Here is a tiny trained network, its code and every weight. The questions are about switching its units off for an input and a target symbol, where a switched-off unit gives its printed mean instead of its output.

import numpy as np


def w(rows, s, z=0):
    codes = np.array(rows[::2]) - 128.0
    scale = np.full(codes.shape[1], s)
    scale[-1] = z or s
    return codes * scale


def f(y):
    return y / 2 * (1 + np.tanh(0.7978845608 * (y + 0.044715 * y**3)))


def softmax(a):
    e = np.exp(a - a.max(-1, keepdims=True))
    return e / e.sum(-1, keepdims=True)


def log_softmax(a):
    a = a - a.max(-1, keepdims=True)
    return a - np.log(np.exp(a).sum(-1, keepdims=True))


def net(x, mask):
    ids = ['ΓΦαβζμσ'.index(c) for c in x.split()]
    T = len(ids)
    res = E[ids] + P[:T]
    u = 0
    for l in range(2):
        r = res
        for j in range(2):
            rows = slice(3 * j, 3 * j + 3)
            q, k, v = (r @ M[l][rows].T for M in (Q, K, V))
            z = softmax(np.where(np.tri(T) > 0, q @ k.T / 3**0.5, -1e9)) @ v
            o = O[l][rows]
            res = res + np.where(mask[u + j], z, o[:, -1]) @ o[:, :-1]
        u += 2
        y = f(res @ A[l][:, :-1].T + A[l][:, -1])
        res = res + np.where(mask[u : u + 4], y, B[l][:, -1]) @ B[l][:, :-1]
        u += 4
    return log_softmax(res[-1] @ U[:, :-1].T + U[:, -1])


Q, K, V, O, A, B = {}, {}, {}, {}, {}, {}
E = w([
[188,129,91],'Γ',
[191,122,115],'Φ',
[191,132,111],'α',
[174,165,199],'β',
[68,142,249],'ζ',
[76,29,17],'μ',
[68,236,43],'σ',
],0.011)
P = w([
[181,46,136],'0',
[185,128,127],'1',
[180,129,124],'2',
[166,138,120],'3',
[151,123,149],'4',
[130,133,132],'5',
[107,146,123],'6',
[91,152,93],'7',
[67,148,77],'8',
[37,141,65],'9',
[26,137,43],'10',
[4,103,14],'11',
],0.0043)
Q[0] = w([
[129,44,161],'L0H1',
[244,132,84],'L0H1',
[209,94,111],'L0H1',
[136,102,184],'L0H2',
[160,146,153],'L0H2',
[169,151,207],'L0H2',
],0.011)
K[0] = w([
[119,7,140],'L0H1',
[42,107,83],'L0H1',
[67,61,104],'L0H1',
[85,158,121],'L0H2',
[77,106,106],'L0H2',
[6,110,108],'L0H2',
],0.011)
V[0] = w([
[249,148,166],'L0H1',
[2,97,88],'L0H1',
[204,134,141],'L0H1',
[137,122,65],'L0H2',
[129,45,81],'L0H2',
[145,15,155],'L0H2',
],0.0041)
O[0] = w([
[55,85,140,247],'L0H1',
[209,175,128,1],'L0H1',
[79,87,128,199],'L0H1',
[138,154,255,94],'L0H2',
[143,205,230,78],'L0H2',
[123,215,138,136],'L0H2',
],0.0044,0.0009)
A[0] = w([
[239,132,90,14],'L0N1',
[234,113,51,82],'L0N2',
[223,40,157,5],'L0N3',
[2,120,137,66],'L0N4',
],0.0084,0.0027)
B[0] = w([
[38,96,178,126],'L0N1',
[101,108,234,252],'L0N2',
[5,199,34,82],'L0N3',
[29,106,87,254],'L0N4',
],0.014,0.00097)
Q[1] = w([
[121,169,162],'L1H1',
[150,66,86],'L1H1',
[190,82,146],'L1H1',
[131,249,21],'L1H2',
[132,14,213],'L1H2',
[89,93,211],'L1H2',
],0.017)
K[1] = w([
[110,120,84],'L1H1',
[134,138,186],'L1H1',
[55,128,152],'L1H1',
[254,133,193],'L1H2',
[12,120,81],'L1H2',
[103,128,68],'L1H2',
],0.018)
V[1] = w([
[207,45,187],'L1H1',
[84,226,247],'L1H1',
[22,30,133],'L1H1',
[84,216,215],'L1H2',
[190,75,46],'L1H2',
[124,254,59],'L1H2',
],0.0087)
O[1] = w([
[176,82,146,199],'L1H1',
[141,178,251,248],'L1H1',
[60,74,145,167],'L1H1',
[144,166,215,137],'L1H2',
[127,100,46,54],'L1H2',
[128,210,87,28],'L1H2',
],0.013,0.0017)
A[1] = w([
[128,118,176,96],'L1N1',
[102,81,115,172],'L1N2',
[215,76,144,57],'L1N3',
[249,107,131,253],'L1N4',
],0.02,0.0045)
B[1] = w([
[84,126,181,246],'L1N1',
[117,102,68,224],'L1N2',
[57,178,96,219],'L1N3',
[254,113,187,254],'L1N4',
],0.014,0.0075)
U = w([
[166,116,78,20],'Γ',
[167,122,75,29],'Φ',
[179,110,81,61],'α',
[215,107,88,163],'β',
[114,107,110,81],'ζ',
[145,76,50,179],'μ',
[123,254,31,252],'σ',
],0.0059,0.0037)

Each question gives the input, a string of symbols that net reads in full, and the target symbol t.
The units are the heads (3 rows each of Q, K, V and O) and the neurons (one row each of A and B). Each row of codes is followed by its name. A weight is (code - 128) times the scale printed after its matrix; where a second scale follows, it is the last column's (O, A, B and U).
mask holds one flag per unit, layer by layer, with each layer's heads first. A switched-off unit (its flag False) gives its mean, the last column of its rows in O or B, instead of its output. The means were averaged over made-up inputs and are rounded, as every weight is.
A unit's drop is (log p(t) with every unit on - log p(t) with that unit switched off) / (log p(t) with every unit on - log p(t) with every unit switched off).
The circuit of an input: a set's keep is (log p(t) with only the set's units on - log p(t) with every unit switched off) / (log p(t) with every unit on - log p(t) with every unit switched off). Starting from all 12 units, units are removed one at a time, each time the one whose removal leaves the highest keep (on an exact tie, the one counted first), for as long as the keep stays at least 0.8.
units of the circuit, in order: the units of the circuit, biggest drop first
most important unit: the unit with the biggest drop
top k neurons: the k neurons with the biggest drops, biggest first
k most important neurons of layer l: the k neurons of layer l with the biggest drops, biggest first
which heads matter: for each layer, one digit per head in row order, 1 if its drop is at least 0.15 and else 0, layers parted by /
drop of u: that unit's drop, to one decimal
input β μ β, target μ: which heads matter : 00 / 11
input ζ Γ ζ β α, target ζ: units of the circuit, in order : [L1N1 L1H2 L1H1]
input ζ β α μ Φ μ Φ α β σ ζ α, target σ: top 3 neurons : [L0N2 L1N4 L0N3]
input σ σ β β β σ β, target σ: which heads matter : 00 / 11
input β β Φ β μ Γ α β α ζ, target ζ: which heads matter : 10 / 01
input Φ ζ ζ, target ζ: units of the circuit, in order : [L1H2 L1N1]
input β β β β Φ β μ ζ, target μ: which heads matter : 00 / 01
input μ Φ β β μ Φ α μ Γ, target μ: most important unit : L0N2
input Φ μ α, target μ: which heads matter : 00 / 11
input σ α Φ ζ Φ, target ζ: 2 most important neurons of layer 0 : [L0N2 L0N1]
input ζ μ β β ζ μ ζ, target μ: units of the circuit, in order : [L1H1 L1H2]
input μ β μ, target β: units of the circuit, in order : [L1H1 L1N4 L0H1]
input β μ Φ α μ Φ β, target μ: which heads matter : 01 / 11
input α μ Φ β ζ Γ, target ζ: top 4 neurons : [L0N4 L0N2 L1N1 L0N1]
input β σ μ β σ β, target σ: units of the circuit, in order : [L1H1 L1N4]
input α α ζ β ζ α, target ζ: top 2 neurons : [L1N1 L0N4]
input α μ μ, target μ: units of the circuit, in order : [L1H2 L1N2]
input β ζ Γ β ζ ζ σ Φ ζ, target σ: which heads matter : 00 / 01
input Γ α ζ ζ β ζ Γ Γ β μ μ Φ, target μ: top 2 neurons : [L0N2 L1N2]
input Γ ζ Φ μ Φ β μ σ α σ ζ Φ, target σ: which heads matter : 00 / 11
input α σ μ μ μ σ β β α β ζ Φ, target ζ: top neuron : [L0N4]
input Γ σ α, target σ: top neuron : [L0N3]
input ζ σ β μ Φ β ζ ζ β μ Φ, target μ: top 3 neurons : [L0N2 L1N2 L0N1]
input α μ μ β α, target μ: 3 most important neurons of layer 0 : [L0N1 L0N2 L0N3]
input σ μ β β β ζ Γ, target ζ: drop of L1H1 : 0.2
input μ μ β μ, target β: drop of L0H2 : 0.7
input ζ Γ μ μ Φ σ Φ, target σ: drop of L1H2 : 1.0
input β σ ζ, target σ: top neuron : [L1N4]
input Γ σ Φ Γ Γ α Γ Γ β β, target β: drop of L0N4 : 0.6
